Here is a tiny trained network, its code and every weight. The questions are about switching its units off for an input and a target symbol, where a switched-off unit gives its printed mean instead of its output.

import numpy as np


def w(rows, s, z=0):
    codes = np.array(rows[::2]) - 128.0
    scale = np.full(codes.shape[1], s)
    scale[-1] = z or s
    return codes * scale


def norm(h):
    return h / np.sqrt((h * h).mean(-1, keepdims=True) + 1e-5)


def f(y):
    return np.maximum(y, 0)


def softmax(a):
    e = np.exp(a - a.max(-1, keepdims=True))
    return e / e.sum(-1, keepdims=True)


def log_softmax(a):
    a = a - a.max(-1, keepdims=True)
    return a - np.log(np.exp(a).sum(-1, keepdims=True))


def net(x, mask):
    ids = ['ΓΞΣβζπ'.index(c) for c in x.split()]
    T = len(ids)
    res = E[ids] + P[:T]
    u = 0
    for l in range(3):
        q, k, v = (norm(res) @ M[l].T for M in (Q, K, V))
        z = softmax(np.where(np.tri(T) > 0, q @ k.T / 2**0.5, -1e9)) @ v
        res = res + np.where(mask[u], z, O[l][:, -1]) @ O[l][:, :-1]
        u += 1
        y = f(norm(res) @ A[l][:, :-1].T + A[l][:, -1])
        res = res + np.where(mask[u : u + 4], y, B[l][:, -1]) @ B[l][:, :-1]
        u += 4
    return log_softmax(norm(res)[-1] @ U[:, :-1].T + U[:, -1])


Q, K, V, O, A, B = {}, {}, {}, {}, {}, {}
E = w([
[112,179,141,85,27],'Γ',
[251,50,45,210,138],'Ξ',
[3,185,162,47,170],'Σ',
[75,187,74,101,61],'β',
[59,150,152,212,146],'ζ',
[18,249,58,120,112],'π',
],0.0061)
P = w([
[233,127,89,4,102],'0',
[208,75,90,48,56],'1',
[190,78,94,45,71],'2',
[138,73,121,76,95],'3',
[130,85,123,84,108],'4',
[122,92,129,87,126],'5',
[128,101,134,91,135],'6',
[119,106,135,102,144],'7',
[120,110,144,106,154],'8',
[120,111,141,84,143],'9',
[125,115,139,51,137],'10',
],0.0027)
Q[0] = w([
[29,181,188,90,74],'L0H0',
[214,106,140,254,96],'L0H0',
],0.0049)
K[0] = w([
[146,76,100,251,253],'L0H0',
[232,123,70,21,64],'L0H0',
],0.0043)
V[0] = w([
[206,162,117,225,133],'L0H0',
[68,125,253,188,131],'L0H0',
],0.0038)
O[0] = w([
[239,176,39,225,254,17],'L0H0',
[201,213,237,181,203,1],'L0H0',
],0.0048,0.001)
A[0] = w([
[232,168,166,81,255,117],'L0N0',
[67,60,55,84,97,165],'L0N1',
[169,134,119,82,31,100],'L0N2',
[51,222,150,122,130,253],'L0N3',
],0.0044,0.0015)
B[0] = w([
[159,78,2,45,146,141],'L0N0',
[103,144,153,86,235,227],'L0N1',
[134,112,89,165,193,194],'L0N2',
[200,122,177,177,120,253],'L0N3',
],0.0065,0.0049)
Q[1] = w([
[181,86,171,254,204],'L1H0',
[119,76,216,137,12],'L1H0',
],0.0057)
K[1] = w([
[3,221,167,150,92],'L1H0',
[23,72,128,106,119],'L1H0',
],0.0051)
V[1] = w([
[122,58,140,231,117],'L1H0',
[203,255,49,156,98],'L1H0',
],0.0034)
O[1] = w([
[253,149,163,129,159,3],'L1H0',
[81,129,180,145,88,166],'L1H0',
],0.0058,0.0015)
A[1] = w([
[153,203,225,102,136,248],'L1N0',
[255,94,69,69,23,27],'L1N1',
[170,130,74,174,13,113],'L1N2',
[197,37,103,93,145,142],'L1N3',
],0.004,0.0018)
B[1] = w([
[154,2,107,127,198,252],'L1N0',
[107,111,117,142,206,161],'L1N1',
[111,139,83,34,237,157],'L1N2',
[178,226,168,32,166,194],'L1N3',
],0.0052,0.003)
Q[2] = w([
[94,107,151,114,254],'L2H0',
[86,134,83,75,192],'L2H0',
],0.0092)
K[2] = w([
[100,210,187,192,231],'L2H0',
[145,68,255,221,249],'L2H0',
],0.0074)
V[2] = w([
[124,20,170,87,221],'L2H0',
[87,134,119,253,186],'L2H0',
],0.0053)
O[2] = w([
[95,161,254,113,172,254],'L2H0',
[49,81,155,136,211,166],'L2H0',
],0.0052,0.0046)
A[2] = w([
[125,162,83,44,201,212],'L2N0',
[74,208,123,171,160,165],'L2N1',
[68,139,2,115,74,200],'L2N2',
[98,233,193,129,150,4],'L2N3',
],0.0055,0.0012)
B[2] = w([
[216,116,61,182,128,254],'L2N0',
[230,191,92,39,91,175],'L2N1',
[164,98,250,228,163,169],'L2N2',
[128,4,127,100,139,177],'L2N3',
],0.0044,0.0055)
U = w([
[145,86,154,143,65,251],'Γ',
[255,135,73,123,157,182],'Ξ',
[69,115,186,14,132,115],'Σ',
[43,21,42,178,115,83],'β',
[185,122,186,237,125,28],'ζ',
[45,194,73,184,183,126],'π',
],0.0094,0.0024)

Each question gives the input, a string of symbols that net reads in full, and the target symbol t.
The units are the heads (2 rows each of Q, K, V and O) and the neurons (one row each of A and B). Each row of codes is followed by its name. A weight is (code - 128) times the scale printed after its matrix; where a second scale follows, it is the last column's (O, A, B and U).
mask holds one flag per unit, layer by layer, with each layer's heads first. A switched-off unit (its flag False) gives its mean, the last column of its rows in O or B, instead of its output. The means were averaged over made-up inputs and are rounded, as every weight is.
A unit's drop is (log p(t) with every unit on - log p(t) with that unit switched off) / (log p(t) with every unit on - log p(t) with every unit switched off).
The circuit of an input: a set's keep is (log p(t) with only the set's units on - log p(t) with every unit switched off) / (log p(t) with every unit on - log p(t) with every unit switched off). Starting from the 12 units with the biggest drops (on a tie, the unit counted first), units are removed one at a time, each time the one whose removal leaves the highest keep (on an exact tie, the one counted first), for as long as the keep stays at least 0.8.
units of the circuit, in order: the units of the circuit, biggest drop first
most important unit: the unit with the biggest drop
k most important neurons: the k neurons with the biggest drops, biggest first
top k neurons in layer l: the k neurons of layer l with the biggest drops, biggest first
drop when u is switched off: that unit's drop, to one decimal
input Ξ β β ζ, target Σ: 2 most important neurons => [L2N0; L0N2]
input Ξ Ξ ζ, target π: units of the circuit, in order => [L0H0; L0N3; L1N0]
input Ξ Γ β β β, target Ξ: most important unit => L0N1
input ζ π β Ξ, target β: units of the circuit, in order => [L0H0; L0N3]
input ζ β π Ξ Σ, target β: 2 most important neurons => [L1N0; L0N0]
input ζ Γ π Σ ζ π, target ζ: units of the circuit, in order => [L0H0; L0N3]
input ζ Γ Σ, target Ξ: units of the circuit, in order => [L0H0; L0N0]
input ζ Ξ ζ π, target ζ: units of the circuit, in order => [L0N3; L0H0]
input β Σ ζ, target Σ: 2 most important neurons => [L2N0; L2N2]
input Σ Ξ β Γ β π π, target Ξ: 2 most important neurons => [L2N1; L2N0]
input Σ β Ξ Σ ζ Ξ π, target Ξ: top 2 neurons in layer 1 => [L1N1; L1N2]
input ζ β Γ β β β β π Ξ, target Σ: 3 most important neurons => [L1N0; L1N2; L1N3]
input β π Ξ ζ β Σ β Σ Ξ, target Σ: 2 most important neurons => [L1N0; L1N3]
input ζ Ξ Σ, target Ξ: 3 most important neurons => [L0N0; L0N1; L2N0]
input π β Γ, target Γ: 2 most important neurons => [L2N2; L1N0]
input ζ Γ Ξ Ξ Ξ β β, target π: most important unit => L1H0
input β β β Γ β, target β: top 2 neurons in layer 2 => [L2N2; L2N0]
input β Γ β, target β: top 2 neurons in layer 2 => [L2N2; L2N1]
input ζ β β ζ π Γ ζ Γ, target ζ: top 2 neurons in layer 2 => [L2N1; L2N3]
input β Ξ Γ, target Ξ: top neuron in layer 0 => [L0N2]
input ζ Ξ ζ β, target ζ: top 2 neurons in layer 1 => [L1N0; L1N3]
input β Σ β π, target Σ: top 2 neurons in layer 0 => [L0N1; L0N3]
input β π Γ, target Γ: top 2 neurons in layer 2 => [L2N2; L2N3]
input Γ Ξ π Γ Ξ π β Γ, target Ξ: drop when L0H0 is switched off => 1.2
input β π Ξ β, target Ξ: drop when L2H0 is switched off => 0.2
input Ξ ζ β, target π: drop when L1H0 is switched off => 0.3
input Σ Σ Σ Γ π, target Σ: drop when L0H0 is switched off => 0.1
